Each row has a class, written as a number after it.
[ -3.3  11.1   0.7   9.9  -6.2 -23.6 -37.0  -5.6  -1.5  27.8   8.1   6.4
  -3.2 -10.8 -25.4   2.5  -4.8  10.6 -16.0   8.4  -9.4  14.5  -1.3  -0.1
   4.5 -13.1  -8.2  -2.5  -3.6 -18.9 -14.5  20.3  46.6]	1
[ -2.8  -4.8  -0.7  -5.9  -4.8  -0.5   5.2   3.8  -8.1  13.2   8.8   4.0
   2.9  -1.4   4.3   0.7  -4.1   9.2 -13.1   1.1  -2.3  -0.5   2.6  -0.2
  -0.7   0.7   6.3  11.4   0.3  -4.6  -6.8   7.7  -2.6]	1
[  4.2   0.8 -14.5  -6.3 -12.6  -2.9   1.8   1.2   1.7   0.8  25.1   8.2
  13.6  17.0 -17.6   0.9  -8.6  -1.7  -9.9   0.5  -2.5   5.9   7.2  -0.5
   5.0  12.1  14.3 -25.3  -3.6 -36.8  -2.4  13.9  51.3]	1
[-11.8   8.4 -11.0   3.4   1.0  -0.2   3.6   3.7   3.9   3.8  28.9   7.4
  15.2   7.8  -3.8  -4.7 -11.3   3.7 -15.0  -3.3   3.4   7.2   5.1   0.6
  -1.0  -7.7   5.5  11.7  -8.5 -21.8   2.3  -0.8  24.8]	0
[-20.5   7.5   6.8  -6.3  -2.7  -5.7  -8.8   2.7   2.0  20.2  33.1   5.3
  13.8  11.6  -0.3  -7.0 -16.1  11.8 -28.6  -4.0  18.8  -2.0   6.9   2.0
  -1.7 -18.4   7.3  61.0 -10.9 -21.9   0.1  12.9   9.7]	0
[-11.8   7.4  -0.3  -7.7  -9.8  -2.8   2.0   1.6  -2.3  16.5  21.6  -0.6
  14.0   8.8   1.3   1.2 -17.0   1.7 -16.9 -11.8 -19.0   2.0   7.1  -0.8
   1.8  -0.9  10.1  10.6  -2.0 -10.1  -5.5   4.1   3.0]	0
[ 23.3 -13.1 -21.5  -5.9 -12.3  22.0  33.5  -1.5  -7.1 -31.6 -10.8  10.1
   9.4  12.3  10.4  -2.2  10.7 -18.3   1.9   2.9   4.7 -11.6   9.6  -1.9
   3.6  17.0  -0.2 -21.8  11.0   4.2   1.3   0.0 -16.6]	1
[ 16.4  36.0 -31.9  35.2  -8.0   2.7  14.1  -1.0  -0.4 -16.7   8.0  16.9
   3.1  22.1 -21.4 -12.4 -15.0   7.9 -12.6   2.5  26.7  26.1   7.0   0.6
   2.2 -13.1 -27.1 -65.9   6.2 -28.5 -20.0   1.2  65.9]	1
[ -6.7  15.0  -4.2   1.2  -8.8  -3.3   7.3   4.1   4.8   5.2  24.7   2.1
   8.5   8.9  -7.9  -0.8 -15.6  11.9  -8.7  -7.8  -0.6   8.8   0.7   2.7
  -1.5   1.5  10.5 -12.3  -6.2 -27.7  -1.5   5.4  36.5]	0
[  0.0   7.7 -11.4  -0.4  -9.0   3.7  17.7   3.8   4.4  -5.6  20.7   6.6
  12.5  12.0  -3.5  -1.4 -15.3   4.0  -8.1  -3.9   8.0   3.2   6.1   6.1
   0.9   5.7   7.5 -14.7  -5.8 -19.4   0.4   1.1  25.0]	1
[-13.7  22.4  -3.0  -3.7  -9.9  -8.2   0.1  -0.5  -2.9  15.8  31.8  -1.6
  13.6  15.9  -9.8 -10.6 -24.3  16.0 -18.8  -7.4   4.0   8.0   6.8  -0.1
  -0.8 -13.5   3.4   0.8  -5.6 -32.7  -6.2   3.5  27.3]	0
[  1.2  12.8 -14.8  -7.7 -10.3  -9.0   5.6   1.6 -12.6  21.2   7.0   7.1
   3.9   4.4  -7.7  -2.6 -13.0  11.6 -15.9 -12.1  -8.7  14.8   9.8   9.2
  -2.7   3.5   4.2 -17.1   5.1  -5.1 -11.4  10.3   5.8]	1
[ -7.2  -6.3  -0.8 -23.1  -3.1  10.4  24.4   6.7  -8.8  16.6  27.6   6.2
  11.6   8.5   8.1  -6.2 -16.7  10.9 -24.4  -5.8  -2.0  -7.3   7.5  -1.4
 -12.0   1.1  20.3  37.3  -4.1 -11.5   2.4   8.4 -32.4]	0
[  4.4 -14.9 -18.2 -23.1 -11.6   0.2  16.1   6.6  -6.6   6.5   8.4  10.6
  10.9   4.2 -11.9   3.6   7.5 -12.0  -2.4   6.5 -19.1  -4.9   4.3  -1.3
   1.9  40.4  16.4 -29.8   6.8 -21.1   7.7  18.5  27.2]	1
